Below is a small trained network, with its code and all its weights. Each question gives an input and a target symbol and asks what happens when units are switched off, that is, made to give their printed mean instead of their output.

import numpy as np


def w(rows, s, z=0):
    codes = np.array(rows[::2]) - 128.0
    scale = np.full(codes.shape[1], s)
    scale[-1] = z or s
    return codes * scale


def norm(h):
    return h / np.sqrt((h * h).mean(-1, keepdims=True) + 1e-5)


def f(y):
    return np.maximum(y, 0)


def softmax(a):
    e = np.exp(a - a.max(-1, keepdims=True))
    return e / e.sum(-1, keepdims=True)


def log_softmax(a):
    a = a - a.max(-1, keepdims=True)
    return a - np.log(np.exp(a).sum(-1, keepdims=True))


def net(x, mask):
    ids = ['ΔΣαγεπ'.index(c) for c in x.split()]
    T = len(ids)
    res = E[ids] + P[:T]
    u = 0
    for l in range(3):
        r = norm(res)
        for j in range(2):
            rows = slice(2 * j, 2 * j + 2)
            q, k, v = (r @ M[l][rows].T for M in (Q, K, V))
            z = softmax(np.where(np.tri(T) > 0, q @ k.T / 2**0.5, -1e9)) @ v
            o = O[l][rows]
            res = res + np.where(mask[u + j], z, o[:, -1]) @ o[:, :-1]
        u += 2
        y = f(norm(res) @ A[l][:, :-1].T + A[l][:, -1])
        res = res + np.where(mask[u : u + 4], y, B[l][:, -1]) @ B[l][:, :-1]
        u += 4
    return log_softmax(norm(res)[-1] @ U[:, :-1].T + U[:, -1])


Q, K, V, O, A, B = {}, {}, {}, {}, {}, {}
E = w([
[120,158,220,67,11,58,218],'Δ',
[175,172,238,92,152,208,150],'Σ',
[187,185,109,69,75,97,20],'α',
[78,164,47,63,30,193,90],'γ',
[89,176,139,141,25,223,149],'ε',
[4,105,129,123,220,116,110],'π',
],0.016)
P = w([
[68,65,137,150,115,90,94],'0',
[120,44,108,102,89,131,137],'1',
[128,83,111,96,90,141,152],'2',
[139,116,110,97,91,149,157],'3',
[146,149,106,101,103,160,165],'4',
[151,172,101,116,115,169,170],'5',
[157,199,93,135,147,172,170],'6',
[144,252,83,168,129,170,155],'7',
],0.013)
Q[0] = w([
[41,41,90,197,185,104,174],'0.h0',
[226,169,83,150,69,204,149],'0.h0',
[149,254,163,63,208,151,61],'0.h1',
[221,75,199,204,230,18,163],'0.h1',
],0.0083)
K[0] = w([
[70,91,133,104,157,80,83],'0.h0',
[213,246,93,81,92,103,166],'0.h0',
[136,191,93,140,131,157,135],'0.h1',
[119,107,144,152,127,171,62],'0.h1',
],0.013)
V[0] = w([
[66,173,130,81,150,53,134],'0.h0',
[8,186,60,149,175,237,50],'0.h0',
[96,80,2,112,172,197,174],'0.h1',
[119,192,179,75,119,78,16],'0.h1',
],0.0063)
O[0] = w([
[31,161,63,92,126,107,150,124],'0.h0',
[157,101,63,150,107,50,252,143],'0.h0',
[151,197,115,63,123,150,255,2],'0.h1',
[94,103,211,98,125,228,150,243],'0.h1',
],0.0078,0.0032)
A[0] = w([
[128,148,208,85,81,155,136,129],'0.n0',
[188,179,254,176,181,185,56,91],'0.n1',
[41,38,61,95,145,200,101,2],'0.n2',
[123,12,34,34,125,111,134,79],'0.n3',
],0.0069,0.0034)
B[0] = w([
[41,123,203,176,136,32,136,253],'0.n0',
[80,159,92,177,160,103,87,214],'0.n1',
[34,118,156,120,255,120,91,163],'0.n2',
[110,176,218,86,147,67,105,167],'0.n3',
],0.0081,0.0064)
Q[1] = w([
[135,187,123,85,143,48,81],'1.h0',
[237,65,148,108,134,117,134],'1.h0',
[2,123,215,159,151,152,224],'1.h1',
[106,200,132,169,151,221,158],'1.h1',
],0.0076)
K[1] = w([
[90,178,123,137,132,204,124],'1.h0',
[101,12,142,109,176,122,137],'1.h0',
[89,145,238,137,101,80,185],'1.h1',
[95,162,126,194,157,137,173],'1.h1',
],0.011)
V[1] = w([
[66,188,127,168,87,203,36],'1.h0',
[254,145,106,146,142,73,41],'1.h0',
[88,41,103,162,140,140,76],'1.h1',
[61,124,133,164,177,227,177],'1.h1',
],0.0076)
O[1] = w([
[169,144,97,167,124,139,199,254],'1.h0',
[9,164,205,79,144,140,147,59],'1.h0',
[192,168,108,79,83,70,130,132],'1.h1',
[233,94,130,66,128,114,95,116],'1.h1',
],0.013,0.0088)
A[1] = w([
[69,121,221,190,84,206,36,144],'1.n0',
[112,184,107,133,124,197,123,170],'1.n1',
[52,255,136,107,128,181,48,251],'1.n2',
[105,222,136,214,103,89,95,147],'1.n3',
],0.0073,0.0027)
B[1] = w([
[110,86,137,89,226,136,109,215],'1.n0',
[151,101,85,110,61,134,98,190],'1.n1',
[122,75,90,138,125,210,186,229],'1.n2',
[144,2,66,93,119,134,168,255],'1.n3',
],0.0085,0.0075)
Q[2] = w([
[142,41,102,131,115,167,176],'2.h0',
[111,75,95,162,191,140,69],'2.h0',
[80,55,62,127,55,126,158],'2.h1',
[73,119,115,133,142,102,5],'2.h1',
],0.013)
K[2] = w([
[104,141,131,186,169,178,245],'2.h0',
[62,104,190,147,101,123,146],'2.h0',
[106,194,146,112,173,208,149],'2.h1',
[108,74,213,106,106,56,125],'2.h1',
],0.012)
V[2] = w([
[77,107,220,126,1,151,132],'2.h0',
[51,156,196,147,92,15,231],'2.h0',
[59,182,80,46,10,117,65],'2.h1',
[63,111,202,192,123,112,215],'2.h1',
],0.0094)
O[2] = w([
[101,24,119,248,118,84,61,177],'2.h0',
[135,55,40,91,208,33,71,65],'2.h0',
[57,136,100,83,13,26,140,79],'2.h1',
[202,57,108,93,155,175,163,2],'2.h1',
],0.013,0.0024)
A[2] = w([
[2,111,108,177,120,195,155,75],'2.n0',
[129,142,225,151,155,57,48,254],'2.n1',
[125,154,146,198,120,88,178,135],'2.n2',
[232,156,89,109,169,70,173,144],'2.n3',
],0.011,0.0046)
B[2] = w([
[99,76,196,86,108,72,195,254],'2.n0',
[136,221,114,129,211,229,99,180],'2.n1',
[224,140,77,87,107,177,164,210],'2.n2',
[140,82,146,106,132,109,248,206],'2.n3',
],0.013,0.0058)
U = w([
[141,125,96,169,148,127,64,234],'Δ',
[163,190,140,132,159,206,92,221],'Σ',
[58,117,154,115,105,195,169,84],'α',
[106,227,82,156,86,116,121,196],'γ',
[254,130,107,206,73,123,168,1],'ε',
[233,123,106,2,148,119,133,68],'π',
],0.0098,0.0048)

Each question gives the input, a string of symbols that net reads in full, and the target symbol t.
The units are the heads (2 rows each of Q, K, V and O) and the neurons (one row each of A and B). Each row of codes is followed by its name. A weight is (code - 128) times the scale printed after its matrix; where a second scale follows, it is the last column's (O, A, B and U).
mask holds one flag per unit, layer by layer, with each layer's heads first. A switched-off unit (its flag False) gives its mean, the last column of its rows in O or B, instead of its output. The means were averaged over made-up inputs and are rounded, as every weight is.
A unit's drop is (log p(t) with every unit on - log p(t) with that unit switched off) / (log p(t) with every unit on - log p(t) with every unit switched off).
The circuit of an input: a set's keep is (log p(t) with only the set's units on - log p(t) with every unit switched off) / (log p(t) with every unit on - log p(t) with every unit switched off). Starting from the 12 units with the biggest drops (on a tie, the unit counted first), units are removed one at a time, each time the one whose removal leaves the highest keep (on an exact tie, the one counted first), for as long as the keep stays at least 0.8.
circuit, biggest first: the units of the circuit, biggest drop first
unit that matters most: the unit with the biggest drop
top k neurons: the k neurons with the biggest drops, biggest first
which heads matter: for each layer, one digit per head in row order, 1 if its drop is at least 0.15 and else 0, layers parted by /
input α Δ Δ Δ π Δ, target π: circuit, biggest first -> (2.h0)
input α α π Δ π α π α, target π: which heads matter -> 11 / 00 / 10
input Δ α π Σ, target π: top 4 neurons -> (0.n1, 1.n0, 2.n3, 0.n2)
input Σ α Δ ε, target Δ: top 2 neurons -> (1.n1, 1.n0)
input α α γ Δ Δ, target Δ: circuit, biggest first -> (1.h1, 2.h0)
input α α α γ Δ ε, target Δ: circuit, biggest first -> (2.h0, 1.h1)
input Δ π Δ ε Δ ε γ, target ε: top 3 neurons -> (2.n3, 0.n2, 2.n1)
input π π Δ, target π: circuit, biggest first -> (2.h0, 0.h0)
input ε π Δ Σ, target Δ: circuit, biggest first -> (1.h1, 2.h0, 0.h0)
input α α Δ π, target Δ: circuit, biggest first -> (2.h0, 1.h0)
input Δ α π γ π, target γ: which heads matter -> 11 / 01 / 01
input Σ α π α Δ α α, target α: which heads matter -> 00 / 10 / 00
input γ γ Δ Σ, target Δ: which heads matter -> 10 / 01 / 10
input ε γ γ γ ε, target γ: which heads matter -> 01 / 10 / 01
input Σ ε α α α γ Δ γ, target Δ: circuit, biggest first -> (2.h0, 1.h1)
input π π α γ α, target γ: which heads matter -> 00 / 00 / 01
input Σ Δ α Δ α, target Δ: which heads matter -> 00 / 00 / 10
input Δ Σ α Σ Σ γ, target Σ: top 2 neurons -> (1.n1, 0.n1)
input α γ ε, target ε: circuit, biggest first -> (0.h1, 1.h0)
input α γ Δ α Σ α Σ ε, target Σ: unit that matters most -> 2.h1
input γ π α Δ γ α, target γ: which heads matter -> 01 / 10 / 01
input α α α ε π, target π: unit that matters most -> 0.h0
input γ α Σ ε Σ α, target Σ: top 3 neurons -> (1.n3, 1.n1, 2.n3)
input ε α π, target π: which heads matter -> 00 / 00 / 10
input ε π π γ, target γ: circuit, biggest first -> (2.h1, 0.h1)
input Δ ε γ, target ε: which heads matter -> 10 / 11 / 00
input π π ε γ ε Δ Σ Δ, target Σ: which heads matter -> 00 / 00 / 01
input Δ π γ ε ε Σ ε, target Σ: circuit, biggest first -> (2.h1, 0.n1)
